Below is a small trained network, with its code and all its weights. Each question gives an input and a class and asks what happens when units are switched off, that is, made to give their printed mean instead of their output.

import numpy as np


def w(rows, s, z=0):
    codes = np.array(rows[::2]) - 128.0
    scale = np.full(codes.shape[1], s)
    scale[-1] = z or s
    return codes * scale


def f(y):
    return np.maximum(y, 0)


def log_softmax(a):
    a = a - a.max(-1, keepdims=True)
    return a - np.log(np.exp(a).sum(-1, keepdims=True))


def net(x, mask):
    res = np.array(x, float).reshape(1, 3) / 4 @ E
    y = f(res @ A[0][:, :-1].T + A[0][:, -1])
    res = res + np.where(mask, y, B[0][:, -1]) @ B[0][:, :-1]
    return log_softmax(res[-1] @ U[:, :-1].T + U[:, -1])


A, B = {}, {}
E = w([
[187,132,27,186,162,91,6],'x0',
[205,96,145,189,99,238,162],'x1',
[122,59,105,200,247,4,152],'x2',
],0.015)
A[0] = w([
[208,65,165,177,83,140,141,171],'N1',
[145,18,113,195,161,73,207,126],'N2',
[56,244,108,72,115,30,114,254],'N3',
[123,182,91,151,144,101,12,124],'N4',
[227,192,37,154,167,137,2,155],'N5',
[81,32,133,133,205,54,135,158],'N6',
],0.011,0.0099)
B[0] = w([
[169,118,180,137,145,192,120,188],'N1',
[160,162,110,151,251,149,125,222],'N2',
[47,155,66,84,72,61,151,237],'N3',
[197,99,54,110,91,81,122,206],'N4',
[168,129,118,185,85,62,87,255],'N5',
[102,56,122,102,200,99,145,235],'N6',
],0.016,0.026)
U = w([
[62,176,128,63,57,152,153,211],'0',
[55,117,148,93,169,112,176,146],'1',
[139,193,59,115,56,124,113,62],'2',
[149,46,58,92,138,119,95,51],'3',
[162,108,146,103,69,250,191,252],'4',
[174,159,199,80,195,174,163,138],'5',
[183,143,189,174,40,155,66,137],'6',
[179,111,125,208,160,134,102,47],'7',
],0.014,0.004)

Each question gives the input, the list of numbers given to net, and the class t.
The units are the neurons (one row each of A and B). Each row of codes is followed by its name. A weight is (code - 128) times the scale printed after its matrix; where a second scale follows, it is the last column's (A, B and U).
mask holds one flag per neuron, in row order. A switched-off neuron (its flag False) gives its mean, the last column of its row in B, instead of its output. The means were averaged over made-up inputs and are rounded, as every weight is.
A unit's drop is (log p(t) with every unit on - log p(t) with that unit switched off) / (log p(t) with every unit on - log p(t) with every unit switched off).
The circuit of an input: a set's keep is (log p(t) with only the set's units on - log p(t) with every unit switched off) / (log p(t) with every unit on - log p(t) with every unit switched off). Starting from all 6 units, units are removed one at a time, each time the one whose removal leaves the highest keep (on an exact tie, the one counted first), for as long as the keep stays at least 0.8.
circuit, biggest first: the units of the circuit, biggest drop first
most important unit: the unit with the biggest drop
k most important neurons: the k neurons with the biggest drops, biggest first
drop when u is switched off: that unit's drop, to one decimal
input [8,3,1], class 7: circuit, biggest first -> N5
input [-2,-1,-3], class 0: circuit, biggest first -> N5, N6
input [0,-2,8], class 1: circuit, biggest first -> N5, N4
input [2,1,-4], class 6: circuit, biggest first -> N3, N6
input [0,0,-1], class 0: circuit, biggest first -> N5, N6, N4
input [-4,8,0], class 4: circuit, biggest first -> N6, N5
input [-2,3,0], class 4: 4 most important neurons -> N5, N2, N6, N3
input [-6,1,5], class 5: circuit, biggest first -> N3, N5
input [-4,-2,0], class 0: 2 most important neurons -> N2, N6
input [-3,1,-5], class 4: 3 most important neurons -> N3, N5, N2
input [-1,1,0], class 4: 2 most important neurons -> N5, N3
input [7,-6,0], class 2: 3 most important neurons -> N3, N5, N2
input [0,2,-5], class 4: 3 most important neurons -> N5, N3, N2
input [-8,7,-1], class 4: most important unit -> N2
input [-3,-2,-5], class 0: drop when N5 is switched off -> 0.1
input [-1,-7,-3], class 0: drop when N5 is switched off -> 0.2
input [-1,5,7], class 5: drop when N5 is switched off -> 0.3
